Each row is followed by its class.
[ 162 -291  309  129 -152 -319 -427 -309  108 -351  119 -166 -234  204
  281  134  -67 -393 -138 -246   20 -161 -114   95  327 -138  221  331
 -148 -644  -58 -301 -100 -477 -236 -385   14 -339 -128   -3  445]  <47>
[  93 -312  -11   58  -38 -279  113  328  337  113  112 -258  416  121
 -405  204  209  225  168 -136   36 -393 -261 -322 -318   32 -496  384
   36  426   64  215  -39 -694 -363  110  134 -449 -197 -723  267]  <94>
[ 312 -235  255  186 -320 -305 -354 -226  257 -287  120 -161 -276  147
  227   24  -54 -149 -272 -103  -65 -204  -36  190  294 -256  140   93
 -199 -556   33 -151  -76 -671 -291 -263   59 -391  -98  -80  332]  <47>
[ 189 -218  317  188 -305 -284 -337 -193  285 -316   91 -238 -394  157
  313   61    3  -91 -258 -151 -160 -156 -113  145  176 -319  227   75
  -70 -471  130 -224  -63 -589 -297 -267   37 -482  -58  -37  306]  <24>
[ 289 -216  281  156 -323 -322 -321 -175  365 -317  133 -279 -388  136
  251   81  -79 -153 -240 -105 -182 -261  -58  132  237 -309  258   55
 -130 -460  120 -247  -64 -533 -314 -275  -18 -523 -169   61  286]  <50>
[ 295 -185  350  158 -359 -274 -349 -248  315 -322   72 -202 -236  150
  270   99  -88 -149 -250 -109  -96 -178  -64  198  197 -178  178   42
 -164 -538   -8 -217 -111 -603 -347 -266  115 -439 -125 -136  369]  <145>
[ -28 -443   -5   74   22 -194  240  284  283  161  184 -129  382  196
 -348  166  300  203  120 -111  100 -391 -228 -340 -227   68 -531  500
   67  356   13  222 -145 -746 -307   76  116 -271 -107 -691  285]  <94>
[-699 -103  317 -168  -38 -342  147   55   52  271  -84  -13   89  243
  107   75  -38 -151  354   59  380   29 -270   -8 -126  -64 -194   72
 -328 -113 -100 -855 -183  244 -414  137 -119  138  -98  -63   11]  <110>
[ 281 -262  -86    6   57 -125  174  495  422   19  139 -352  508  165
 -433  206  280  289  101 -129   58 -545  -81 -299 -228  146 -462  210
  -56  420   11  262 -175 -549 -459  205  127 -344  -93 -784  235]  <162>
[-568 -143  331 -191  -13 -365  167   26   24  412 -153  173  349  237
  -69   98  -81 -104  372   34  352 -124 -225  -33  -56   37 -214  107
 -364    2  -96 -804 -140  239 -287  163  -58  137 -215 -116   30]  <110>
[ 106 -112  305  221 -207 -204 -375 -291  152 -285   54   12 -346  170
  240   35   71 -139 -204 -181  -59  -21  -92  144  151 -333  161  267
  -85 -505   49 -330  -37 -566 -213 -131  100 -295  -65  -69  424]  <40>
[-541  -90  296 -167  -84 -298  134  -59   16  499 -137  159  176  200
  -30   29   -8  -42  274  124  351  178 -222   21 -175  -32 -227   54
 -263   -9  -94 -793 -154   53 -303  298   -8  159 -100  -43  -27]  <150>
[-660 -122  331 -101  -87 -220  223 -106   16  494  -96  268  169  204
   39   26  -20  -19  242  189  272  228 -184   42  -88  -64 -228   38
 -266   32  -75 -712 -163   23 -326  235   11  124  -22  -58 -114]  <47>
[ -24 -447   25   21   -1 -222   30  425  282    6  146 -195  252  292
 -450  317  268  222  151 -184   10 -420 -222 -190 -222  157 -557  418
   -6  532  120  207 -129 -567 -290  -75  -21 -424 -172 -687  287]  <54>
[-584 -107  371 -163  -17 -212  128  -47   44  505 -116  218  300  213
  -67  108   -9   29  301  142  352  156 -242   64 -160  102 -227   88
 -356   -2 -156 -796 -154   86 -389  263   27  145  -77 -228    7]  <124>
[ -19 -450   20   41   72 -262   55  481  255  -21   69 -183  200  415
 -417  299  304  206   71 -261    1 -555 -191 -221 -170  151 -562  461
    2  550   90  283 -145 -544 -340   27  -16 -427 -157 -651  243]  <47>
[  70 -154  358  292 -177 -231 -463 -254  163 -326   53  -80 -370  213
  319   85   99 -138 -267 -191  -55 -145  -72  201  301 -372  102  297
 -139 -482  114 -258  -81 -544 -187 -255   53 -303  -65  -81  420]  <124>
[ 115 -211  284  238 -257 -228 -252 -269  211 -284   64 -101 -346  152
  359   21  -31 -130 -245  -50 -130  -57  -80  145  240 -258  167  136
  -99 -517   75 -197 -107 -553 -294 -276   96 -266   -3  -94  313]  <54>
[-702 -140  379  -95   30 -343  -27    9   33  326 -185   64  251  214
   78  162  -22 -133  370   13  340    2 -329  -31 -288    8 -103  120
 -251  -34 -112 -882 -146  256 -377  209   -7  100  -73 -204   71]  <145>
[   4 -363   -6    0    8 -174   98  306  300  122   63 -234  275  163
 -271  183  292  232  116  -81   20 -275 -227 -321 -336  -14 -445  434
   97  452   71  173  -43 -611 -420  191  140 -473 -113 -632  286]  <50>
[ -94 -368  -24    6  -56 -263  264  357  404  152  109 -135  154  255
 -318  104  351  223   43  -94   71 -349 -228 -303 -363  -40 -505  382
   74  398   10  192 -144 -737 -446  174  136 -318 -145 -598  179]  <40>
[  71 -201  274  175 -142 -252 -349 -338   73 -250   85  -27 -322  248
  293   40  -65 -385 -184 -112   42  -26  -29  142  307  -98  224  293
 -149 -617 -126 -368 -131 -483 -286 -186  114 -143 -156   55  369]  <162>
[-725 -153  321  -91   37 -338  199   38   33  333 -116  114  134  296
  109   90   44 -138  415   54  406  104 -344  -53 -159  150 -174  113
 -235 -116 -198 -881 -244  159 -407  190  -30  285   -4 -208  -30]  <124>
[  96 -121  351  251 -244 -263 -406 -200  167 -343   54 -138 -379  163
  345   54   56  -91 -259 -162    2  -95  -85  163  248 -378  183  216
  -94 -471   54 -258  -81 -581 -275 -207  -24 -343 -188   55  429]  <40>
[ 228 -291  319  115 -192 -266 -410 -328  148 -312   92 -178 -265  153
  251   59  -79 -354 -147 -189  -16  -54  -82   73  299  -90  251  323
 -170 -638 -118 -356  -65 -464 -281 -299   80 -387 -162   25  413]  <50>
[   3 -153  311  330 -160 -115 -284 -278  115 -265   90 -120 -440  170
  415   -7  144  -85 -334 -110 -102   49  -26  134  290 -449   90  213
  -83 -492   90 -164  -63 -650 -144 -228   65 -244   39   17  327]  <24>
[ 170 -329  294  147 -200 -300 -285 -236  226 -288  175 -258 -215  165
  250  142  -13 -314 -147 -146   14  -75  -97   26  348  -39  158  259
 -147 -590  -77 -284 -129 -576 -229 -410   24 -345  -35  -59  392]  <162>
[-414 -137  364 -247  -55 -340   89   30  209  410 -153  167  377  262
 -163  161  -62 -115  389   47  382 -188 -243  -66 -152   84 -210   79
 -404  -13 -164 -795 -128  229 -401  187  -24  -39 -293 -190   89]  <124>
[ 128 -412  -13   66  -10 -210  154  496  489   16   98 -324  270  287
 -397  223  327  303   56 -139   37 -596 -172 -315 -161   63 -580  172
  -56  489   70  263 -156 -671 -471   31   47 -492 -155 -722  200]  <150>
[ -29 -502   -1  109   53 -255  -20  426  258  -68   92 -170  169  344
 -400  282  309  219   98 -248   31 -507 -235 -193 -134  181 -560  414
    1  566  122  248 -168 -612 -292  -54  -15 -450 -184 -575  275]  <150>
[ 265 -178  333  207 -300 -359 -437 -202  247 -399   60 -178 -382  256
  277   65  -90 -128 -225 -181  -62 -271  -82  196  250 -245  237   88
 -148 -537   20 -279  -89 -559 -339 -337   32 -463 -160  -68  386]  <40>
[ -95 -316  -14    6  -10 -224  141  341  261   95  162 -149  213  277
 -321  198  283  177  163  -87   93 -338 -220 -310 -323  -27 -499  414
   83  398   -3  204  -89 -672 -382  140   69 -396 -164 -601  274]  <47>
[-579 -139  304 -220  -71 -352  202   44   93  439  -93  146  180  257
  -19   53  -15  -59  333   88  362   35 -240 -103 -126    9 -200   23
 -296  -19 -141 -773 -150   99 -350  212  -17   45 -147  -14  -45]  <150>
[-690  -75  318  -55  -54 -340   95   88   56  314 -161   -4  204  171
  132  147  -23  -81  360  149  358   55 -323  -61 -162  -22 -243   30
 -274   -8 -100 -757 -144  174 -384   60  -27   68  -69 -235   76]  <54>
[-550 -174  395 -219  -99 -294  121  -47   78  495 -127  236  322  239
  -91   40  -86 -102  329   13  408  -30 -250  -52 -130   79 -167  121
 -423  -96 -238 -851 -145  160 -342  255  -14   12 -292 -117   86]  <145>
[  81 -134  312  280 -182 -216 -285 -261  128 -351   78 -142 -469  213
  376  -25   81 -121 -257 -171  -72  -11  -69  110  244 -317  143  209
  -92 -605   10 -243  -68 -620 -195 -299  123 -295  -10  -72  400]  <145>
[-504 -179  413 -214 -132 -394   19   32  143  380  -69  142  320  300
  -77  133 -129 -153  404   10  414 -150 -283  -44 -118   43 -162   99
 -416 -104 -210 -854 -162  203 -369  185  -77  -57 -301 -110   84]  <94>
[  -1 -538   31  127   17 -221   66  432  286   29  114 -267  326  312
 -389  314  297  238   70 -151   33 -499 -222 -225 -101  188 -550  381
   30  567   91  243 -136 -647 -334  -27  -36 -433 -124 -732  238]  <40>
[-581  -60  340 -158 -106 -257  246  -40  126  531  -82  275  227  218
  -25  -12 -107   21  234  199  216   61 -177   -2  -96  -92 -215  -13
 -313   49  -53 -704 -110   99 -292  309 -124  112  -24  -54 -241]  <94>
[ 175 -173  337  218 -286 -297 -365 -269  197 -291   45 -213 -332  116
  339   56  -38 -146 -209 -126  -97  -62  -96  133  136 -268  188   97
  -95 -460   45 -245  -51 -632 -320 -238  103 -416  -73 -117  368]  <150>
[ 224 -381  -27    1  -43 -156   95  437  436   13  145 -394  442  216
 -392  210  289  287   31 -146   54 -546 -139 -324 -165   29 -566  276
  -78  439  113  308 -124 -609 -475  158  108 -526  -77 -732  213]  <150>
[-507 -169  397 -176 -126 -304  130  -58  115  447 -100  182  347  205
  -26   20 -135 -131  390   88  318    2 -217  -82 -173  -13 -199  108
 -321  -12 -148 -805 -141  253 -332  228  -28   14 -259  -59   21]  <24>
[   5 -447    7   89    9 -233   22  495  347  -90   49 -320  177  328
 -274  301  278  244   63 -118  -18 -509 -196 -236 -238   66 -562  331
   56  564  119  335 -113 -583 -428  -36   18 -544 -133 -639  257]  <24>
[ 232 -344  -51  -77    4 -185  231  475  519   22  149 -267  470  246
 -438  206  286  303  140 -147  100 -592 -174 -358 -237  176 -539  246
  -63  351   15  200 -160 -605 -456  121   65 -425  -86 -780  237]  <145>
[-660  -73  320 -121  -81 -175  145  -57   55  499 -105  206  129  208
   13   71  -39   68  251  174  267  177 -202   18 -126  -73 -212  -30
 -269   78  -42 -747 -147   35 -353  197  -44   89  -83  -77  -94]  <54>
[  40 -199  391  229 -236 -251 -322 -262  212 -261   67  -89 -369  182
  312   66  118 -155 -279 -161  -70  -20  -61  153  223 -382  168  294
 -142 -502   73 -268 -125 -618 -247 -174   43 -270 -139   -4  383]  <54>
[-721  -60  292 -109   63 -426   57   73   52  355 -147   42  142  283
   86  193  -29 -179  419  115  429  -24 -295  -21 -227    5 -143   49
 -246  -65 -177 -896 -188  263 -337   68  -70  211 -120 -191   82]  <54>
[ 237 -208  -78  -51   28 -219  258  439  533   57  154 -317  370  188
 -400  137  359  284   67 -132   87 -574 -117 -274 -261  162 -493  234
  -13  359  -86  245 -202 -582 -414  197  140 -346  -26 -829  175]  <124>
[-563 -157  390 -114  -72 -342  102  -16   33  432 -185  157  245  225
  -22   84  -98  -58  340   68  347   71 -240   46 -142   50 -182   69
 -344   -5 -152 -845 -155  176 -388  254  -45  106 -137 -186    1]  <94>
[  92 -162  330  236 -197 -178 -248 -287  191 -295   62  -69 -417  251
  337    5   96 -126 -239 -145  -66  -33  -49  140  183 -334   82  212
 -112 -532   29 -246 -100 -582 -246 -180   87 -251  -28  -43  371]  <24>
[-580  -55  352  -99  -16 -376  -27   44   52  299 -110  -28  267  168
   77  142  -39 -123  367   14  360  -56 -284   31 -222   17 -115   19
 -250  -50 -182 -829 -159  217 -319  172  -78  105  -82 -229   51]  <24>
[-466 -149  286 -200  -47 -368  189  -23  160  415  -48  205  175  259
  -75   40  -95 -122  425   45  330  -64 -240 -111 -117   32 -152   68
 -303  -14 -126 -865 -150  153 -277   61  -73   23 -231  -22   25]  <50>
[ 335 -297 -138   45   20 -238  201  447  616   58  182 -430  354  175
 -463  166  359  310   98  -93   64 -568  -98 -279 -260  114 -521  129
   13  458  -82  279 -248 -672 -364   82   87 -386  -89 -859  252]  <54>
[  85 -165  310  296 -121 -127 -324 -305  141 -307  -42  -27 -308  136
  329   17   80 -141 -258 -122 -117   -4  -28  117  252 -332  141  274
 -109 -449  107 -238  -70 -495 -227 -135   84 -190  -49   -9  378]  <110>
[-684  -62  332 -121  -49 -234  126  -53   95  538 -109  233  160  257
    3   27  -40   38  319  258  355  215 -257   36 -240   48 -185  -69
 -259   -3 -254 -854 -152  117 -385  289   39  131 -103 -114  -73]  <40>
[ 191 -203  327  344 -168 -164 -466 -247  206 -321   29 -172 -288  162
  322  129   35 -110 -248 -107  -96 -151  -39  148  266 -368  110  197
 -135 -417  118 -198  -54 -563 -208 -294   36 -353 -120  -63  442]  <50>
[-139 -415  -57   72   11 -232  341  306  290  185  147 -205  238  179
 -291  146  358  189  105  -54   37 -283 -237 -343 -258   -2 -552  424
   93  405   30  233 -131 -757 -340   55  172 -275  -77 -718  255]  <54>
[-610  -88  339 -220  -59 -315  166  -21  109  498 -174  232  253  267
  -68   84  -25  -97  319   48  391  -10 -280  -75 -183   28 -253  116
 -381  -56 -197 -829 -127  218 -352  294   79   57 -145 -127   46]  <94>
[ 219 -220  302  102 -185 -349 -302 -263   84 -324  135 -211 -235  100
  234   99  -53 -306 -179 -205   -4  -53  -67  119  285 -164  249  307
 -135 -641  -25 -289  -82 -616 -245 -345   -2 -297  -60  -40  392]  <150>
[ 165 -234  295  189 -260 -292 -221 -211  223 -258   66 -189 -413  197
  314   31   58 -152 -272 -105  -89  -31  -94  127  210 -214  140  138
  -90 -522   28 -228 -125 -667 -279 -255   99 -331   -9  -78  327]  <150>
[  37 -242  296   99 -137 -243 -260 -199   63 -288  215  -79 -316  169
  325   96   30 -302 -163 -101   39   58 -156   91  278  -79  268  341
  -74 -777  -74 -362 -103 -615 -182 -363   20 -186  -38   36  386]  <94>
[  56 -114  362  220 -118 -222 -358 -198  146 -302   38  -75 -254  201
  332   84   41 -102 -198 -167  -68  -76  -86  131  253 -311  181  233
 -163 -483   52 -257  -43 -481 -206 -230   43 -260  -79 -112  406]  <110>
[ -36 -357  -40    1  -15 -245  226  374  367   55  115 -224  257  193
 -358  189  333  205  136 -114   30 -369 -228 -345 -338   35 -526  429
   86  422   28  259 -113 -731 -356   86   92 -394 -107 -669  248]  <110>
[  32 -496  -22  100  112 -210   42  393  293   -4   74 -158  280  312
 -444  265  299  216   79 -190   40 -468 -213 -251 -141  192 -532  490
   14  540   89  254 -124 -585 -287  -61  -29 -442 -153 -635  270]  <40>
[-429 -116  334 -246 -111 -369  125    9  142  390  -76  131  390  197
 -134  146 -115 -135  390   13  371 -124 -206  -38 -135   89 -213   15
 -376   22 -121 -830 -149  125 -337  152  -42   21 -267 -112   38]  <145>
[ -60 -399   -3  186  101 -239  125  462  216   27   32 -192  260  296
 -361  251  262  196  101 -170   -6 -460 -201 -251 -143  155 -539  438
  -19  510   94  237 -130 -554 -273  -17    7 -322 -134 -703  258]  <162>
[  -1 -197  370  308 -264 -262 -391 -199  188 -238   99 -108 -356  192
  343   77   63 -138 -276  -70  -89  -37  -91  177  241 -353  125  210
 -137 -488   44 -254  -65 -647 -215 -159  110 -345  -76  -68  337]  <94>
[-104 -376    1   76  -54 -214  111  307  246  137  133 -171  324  178
 -380  203  261  191   56  -82  100 -322 -187 -220 -215  -23 -516  453
   24  440   16  226 -114 -687 -375  135  116 -371 -221 -569  229]  <40>
[-763 -124  351  -79  -55 -295  255   41   -5  371  -98  120  181  232
   93   55   24 -155  377   73  381  144 -270  -92 -154  -26 -194  121
 -317 -120 -145 -875 -198  180 -379  250    3  242    5 -163    4]  <162>
[  24 -162  295  321 -118  -77 -316 -327  197 -265   39  -52 -364  170
  440  -27   61 -113 -282  -52 -153   -7  -33   69  257 -424  155  161
  -77 -467  148 -178  -73 -507 -175 -192   72 -160  -52  126  268]  <110>
[  80 -317  -53  -61   29  -89  388  464  394  116  192 -275  274  246
 -375  136  385  357   23 -130   22 -371 -150 -350 -289   60 -542  306
  -28  338   64  257 -109 -692 -434  174  127 -354   22 -728  162]  <24>
[-634  -52  318  -30   14 -311   85   78   95  353 -113  -54  194  146
   74  170   42  -93  394  129  351   67 -261  -21 -259   -5 -166   -8
 -227  -19 -223 -832 -188  100 -314  154  -41  119  -79 -233   46]  <50>
[-517 -203  325  -71  -65 -220  142  -80  162  463 -102  145  260  159
  -26   58  -82  -46  284  161  268   83 -203 -105  -59   26 -228   -3
 -285  126  -58 -710 -136  130 -313  137 -101    5  -62  -82  -94]  <150>
[  24 -157  339  314 -220 -182 -410 -312  110 -326   25  -82 -391  190
  359    9   76 -139 -266 -182  -78   -2  -51  171  284 -389  145  249
 -159 -543   75 -251  -75 -548 -229 -160  130 -284  -37  -84  349]  <54>
[-583  -92  349 -142 -117 -184  122  -72   69  507 -143  152  108  183
   20   83  -36   24  280  172  344  212 -208   37 -191    0 -182   -7
 -274   15 -200 -814 -156   15 -376  267  -66   41 -113  -93    4]  <50>
[-654  -99  347 -114  -45 -232  260  -63   96  496  -97  216  153  238
   19   10  -28  -43  258  222  296  189 -233  -34 -110   -8 -199   17
 -285  -21 -115 -802 -139  108 -309  180  -66  138  -67  -57  -95]  <145>
[ 230 -207  299  217 -271 -360 -432 -228  297 -367   62 -225 -324  177
  303  116  -66 -194 -205 -139  -86 -281 -102  152  255 -256  179  128
 -131 -487   65 -214  -77 -570 -349 -354   97 -460 -130 -102  379]  <124>
[-645  -68  380 -216  -73 -190  220  -54  -43  502 -130  264  103  247
   -6   60    9   14  303   89  333  285 -220   22 -243   84 -176  128
 -272  -78 -169 -899 -146   24 -375  311   11  185  -45 -130  -25]  <50>
[   5 -297  -38   99   32 -186  268  320  376  155  145 -251  245  179
 -343   99  328  321   91  -44   44 -312 -171 -356 -296  -83 -529  338
   49  418   52  221 -119 -758 -412   54  172 -376  -97 -679  268]  <162>
[ 118 -145  315  202 -207 -332 -385 -279  209 -202   34  -73 -300  123
  236   92  -12 -225 -230 -180  -63 -198 -121  156  188 -274  230  272
 -153 -542   76 -343  -30 -551 -252 -228  125 -338 -170 -106  408]  <124>
[  34 -521   23  127  100 -176  -29  401  306  -21   87 -176  218  363
 -384  263  313  234   99 -233   -7 -525 -204 -268 -160  126 -556  465
   38  557  131  211 -121 -552 -300  -24   24 -479 -117 -715  320]  <94>
[  42 -477  -13  156  123 -163  -54  389  178  -42   53 -336  211  311
 -319  253  244  260  103 -174   28 -449 -201 -241  -99   97 -543  440
   50  534   82  289  -97 -570 -321 -126  -37 -488 -139 -671  310]  <50>
[ 259 -374  -49  -64  -21 -197  317  484  581   54  152 -324  416  228
 -379  161  290  297   71 -104   55 -601 -133 -379 -290   92 -528  197
  -72  354  -15  306 -152 -708 -514  125   90 -435 -125 -798  232]  <145>
[  49 -177  320  231 -195 -238 -251 -296  208 -342   86  -57 -424  231
  393  -27   87 -161 -276 -213 -105  -70  -60  107  232 -368  167  266
 -103 -561   45 -197 -111 -621 -213 -180   83 -291    2  -11  315]  <145>
[ 246 -282  -56  -13  -23 -209  252  556  554    5  240 -464  469  158
 -386  222  324  301  100 -102    7 -600 -100 -288 -294   51 -545  168
  -11  392    1  289 -212 -713 -464  143  119 -447 -117 -806  183]  <24>
[-552 -136  343 -123  -93 -372   -4   29   87  305 -156    5  302  202
   41  200  -91 -171  436   63  392   14 -271  -36 -141  -56 -211   81
 -298   12 -114 -791 -180  138 -419  144 -102    2 -263 -161  106]  <54>
[ 199 -330  324  108 -156 -342 -327 -279  122 -343  128 -146 -199  194
  255  140  -49 -406 -119 -211   25 -133  -84  111  378  -53  204  379
 -163 -641  -89 -342 -115 -492 -184 -423  -17 -266  -91  -49  425]  <50>
